Below are the code and all the weights of a small trained network. Each question names an input and a target symbol and asks about switching units off, where a switched-off unit gives its printed mean instead of its output.

import numpy as np


def w(rows, s, z=0):
    codes = np.array(rows[::2]) - 128.0
    scale = np.full(codes.shape[1], s)
    scale[-1] = z or s
    return codes * scale


def norm(h):
    return h / np.sqrt((h * h).mean(-1, keepdims=True) + 1e-5)


def f(y):
    return y / 2 * (1 + np.tanh(0.7978845608 * (y + 0.044715 * y**3)))


def softmax(a):
    e = np.exp(a - a.max(-1, keepdims=True))
    return e / e.sum(-1, keepdims=True)


def log_softmax(a):
    a = a - a.max(-1, keepdims=True)
    return a - np.log(np.exp(a).sum(-1, keepdims=True))


def net(x, mask):
    ids = ['ΘΛΞΠΣαεζημτφψω'.index(c) for c in x.split()]
    T = len(ids)
    res = E[ids] + P[:T]
    u = 0
    for l in range(2):
        q, k, v = (norm(res) @ M[l].T for M in (Q, K, V))
        z = softmax(np.where(np.tri(T) > 0, q @ k.T / 3**0.5, -1e9)) @ v
        res = res + np.where(mask[u], z, O[l][:, -1]) @ O[l][:, :-1]
        u += 1
        y = f(norm(res) @ A[l][:, :-1].T + A[l][:, -1])
        res = res + np.where(mask[u : u + 4], y, B[l][:, -1]) @ B[l][:, :-1]
        u += 4
    return log_softmax(norm(res)[-1] @ U[:, :-1].T + U[:, -1])


Q, K, V, O, A, B = {}, {}, {}, {}, {}, {}
E = w([
[137,117,143,102,54,79,123,127],'Θ',
[92,85,119,71,125,127,99,161],'Λ',
[132,106,117,121,158,117,132,197],'Ξ',
[188,144,56,175,85,118,145,156],'Π',
[31,132,79,227,105,154,77,187],'Σ',
[124,150,93,151,193,105,102,147],'α',
[126,106,104,103,100,96,109,93],'ε',
[125,74,162,106,82,102,107,147],'ζ',
[127,152,168,164,189,14,254,155],'η',
[103,67,158,154,236,152,101,93],'μ',
[113,133,142,135,105,185,122,161],'τ',
[136,109,145,88,142,162,147,108],'φ',
[110,135,139,80,89,101,146,159],'ψ',
[34,94,157,124,88,128,200,88],'ω',
],0.025)
P = w([
[169,255,236,240,90,158,31,37],'0',
[89,86,95,70,90,92,151,171],'1',
[98,81,87,65,99,103,143,164],'2',
[91,76,96,69,100,93,153,167],'3',
[102,82,88,58,94,94,150,165],'4',
[95,84,92,59,105,95,150,169],'5',
[94,87,92,62,93,100,150,165],'6',
[104,79,90,58,96,95,142,161],'7',
[102,85,89,66,98,94,151,168],'8',
[98,85,92,67,90,105,144,154],'9',
],0.0073)
Q[0] = w([
[111,96,107,90,84,1,41,174],'0.h1',
[146,128,185,54,182,66,21,152],'0.h1',
[159,152,99,101,93,178,62,153],'0.h1',
],0.029)
K[0] = w([
[142,254,155,201,137,94,40,123],'0.h1',
[154,197,200,110,176,101,31,96],'0.h1',
[153,161,123,121,81,198,91,175],'0.h1',
],0.026)
V[0] = w([
[179,71,188,136,121,116,164,169],'0.h1',
[130,91,93,115,131,82,120,2],'0.h1',
[69,156,142,106,154,79,174,132],'0.h1',
],0.025)
O[0] = w([
[100,153,146,108,82,238,175,185,70],'0.h1',
[104,210,6,40,205,84,138,78,121],'0.h1',
[143,138,205,53,130,102,94,200,2],'0.h1',
],0.013,0.0075)
A[0] = w([
[126,125,184,126,229,173,172,109,1],'0.n1',
[164,126,80,164,118,129,92,157,136],'0.n2',
[62,101,186,102,152,135,166,61,190],'0.n3',
[168,96,120,154,252,192,118,163,227],'0.n4',
],0.026,0.0037)
B[0] = w([
[240,194,76,157,207,77,78,112,156],'0.n1',
[124,126,157,155,189,170,165,201,255],'0.n2',
[74,152,132,6,110,134,149,107,182],'0.n3',
[124,126,148,55,23,95,131,55,207],'0.n4',
],0.016,0.0089)
Q[1] = w([
[81,68,83,218,69,137,163,113],'1.h1',
[136,199,195,171,153,230,109,198],'1.h1',
[134,181,157,180,251,65,166,167],'1.h1',
],0.025)
K[1] = w([
[127,142,129,236,135,160,80,87],'1.h1',
[184,90,110,95,74,125,172,251],'1.h1',
[101,47,117,142,234,75,185,148],'1.h1',
],0.028)
V[1] = w([
[186,161,152,126,160,6,220,76],'1.h1',
[173,216,124,194,9,45,146,194],'1.h1',
[66,211,75,87,39,108,85,168],'1.h1',
],0.019)
O[1] = w([
[108,207,231,164,165,155,197,209,242],'1.h1',
[111,212,147,172,230,122,214,13,147],'1.h1',
[144,18,117,247,180,163,96,81,1],'1.h1',
],0.013,0.0037)
A[1] = w([
[216,125,131,100,115,253,94,135,72],'1.n1',
[52,150,107,209,98,104,96,147,125],'1.n2',
[249,160,147,72,216,45,144,150,3],'1.n3',
[234,200,101,138,220,87,150,217,126],'1.n4',
],0.026,0.0066)
B[1] = w([
[211,235,113,108,199,148,108,150,180],'1.n1',
[82,122,102,97,140,170,136,200,160],'1.n2',
[4,201,137,201,134,146,48,132,204],'1.n3',
[233,64,129,111,85,75,206,133,248],'1.n4',
],0.029,0.019)
U = w([
[81,80,127,180,7,165,137,101,75],'Θ',
[103,111,40,144,187,22,121,133,69],'Λ',
[145,87,51,159,94,146,73,64,254],'Ξ',
[81,190,112,69,101,157,210,69,45],'Π',
[150,43,141,188,141,79,40,164,139],'Σ',
[72,114,79,155,136,176,163,229,103],'α',
[160,148,176,168,53,233,128,131,78],'ε',
[92,87,133,201,217,171,181,94,138],'ζ',
[203,51,101,107,124,121,217,148,56],'η',
[174,170,133,84,232,126,110,131,182],'μ',
[104,161,233,153,145,61,166,198,31],'τ',
[127,83,213,130,152,138,135,21,237],'φ',
[62,167,134,170,89,120,39,90,254],'ψ',
[106,102,169,7,74,92,76,129,192],'ω',
],0.011,0.003)

Each question gives the input, a string of symbols that net reads in full, and the target symbol t.
The units are the heads (3 rows each of Q, K, V and O) and the neurons (one row each of A and B). Each row of codes is followed by its name. A weight is (code - 128) times the scale printed after its matrix; where a second scale follows, it is the last column's (O, A, B and U).
mask holds one flag per unit, layer by layer, with each layer's heads first. A switched-off unit (its flag False) gives its mean, the last column of its rows in O or B, instead of its output. The means were averaged over made-up inputs and are rounded, as every weight is.
A unit's drop is (log p(t) with every unit on - log p(t) with that unit switched off) / (log p(t) with every unit on - log p(t) with every unit switched off).
unit that matters most: the unit with the biggest drop
k most important neurons: the k neurons with the biggest drops, biggest first
k most important neurons of layer l: the k neurons of layer l with the biggest drops, biggest first
drop of u: that unit's drop, to one decimal
input τ φ Π α, target Θ: unit that matters most : 0.h1
input φ φ ω Π τ Ξ ε ζ, target α: 2 most important neurons : 1.n4, 0.n3
input ω ψ Σ α Π ε α α, target Σ: 2 most important neurons of layer 1 : 1.n4, 1.n3
input Θ Λ Θ Π α φ Π α ψ, target ζ: 2 most important neurons of layer 0 : 0.n2, 0.n1
input α Σ Θ α ε φ φ Π α Λ, target τ: 2 most important neurons : 1.n3, 1.n4
input τ φ Π μ Θ α Ξ Θ, target Θ: 3 most important neurons of layer 1 : 1.n4, 1.n1, 1.n3
input Ξ Π Ξ, target ε: 2 most important neurons : 1.n4, 1.n1
input ψ Σ α ζ α, target φ: 2 most important neurons : 0.n4, 0.n1
input Π α ψ α ε, target Π: 3 most important neurons : 1.n4, 0.n1, 1.n3
input Π φ α ζ ζ α, target Π: 4 most important neurons : 0.n4, 1.n4, 1.n3, 0.n1
input Π ζ Λ α Π ζ α α, target Π: 2 most important neurons of layer 1 : 1.n4, 1.n3
input φ Θ η Ξ ζ ω ζ φ ψ, target α: 2 most important neurons : 0.n3, 1.n4
input η ε α, target μ: 2 most important neurons : 1.n1, 1.n4
input Θ α ε ζ α Π τ ζ, target ζ: unit that matters most : 1.h1
input ε Π ψ ω Π τ Π Π Ξ, target Λ: 2 most important neurons of layer 1 : 1.n3, 1.n4
input φ ψ Λ α, target α: 2 most important neurons : 0.n4, 1.n4
input ζ Π Π ψ ψ φ, target μ: 2 most important neurons : 1.n1, 0.n3
input ψ α Π ζ, target φ: 2 most important neurons of layer 0 : 0.n2, 0.n1
input ζ μ α ζ φ Π α, target Ξ: 2 most important neurons of layer 0 : 0.n4, 0.n2
input ζ α ω μ μ ω Λ Π α Ξ, target Ξ: unit that matters most : 0.h1
input α α Π φ α α α α Ξ, target τ: 3 most important neurons : 1.n3, 1.n4, 0.n4
input ζ Θ η Π α α φ α α Λ, target Ξ: 2 most important neurons : 0.n2, 1.n4
input φ φ μ φ α τ α α η ε, target α: 2 most important neurons : 0.n3, 1.n4
input φ ζ φ Σ τ α φ Λ, target α: 2 most important neurons of layer 0 : 0.n3, 0.n1
input μ Π φ ε Σ φ φ Ξ, target η: 2 most important neurons : 1.n4, 0.n3
input Ξ α α α ψ, target ε: 2 most important neurons : 1.n4, 1.n1
input φ Π ε ε ω τ, target ε: unit that matters most : 0.h1
input μ φ Π φ ω α Θ ψ, target η: drop of 1.h1 : 3.9
input ζ μ ε, target Ξ: drop of 1.n4 : 0.1
input Π φ α φ Σ Π ζ ψ, target Π: drop of 1.h1 : 1.3
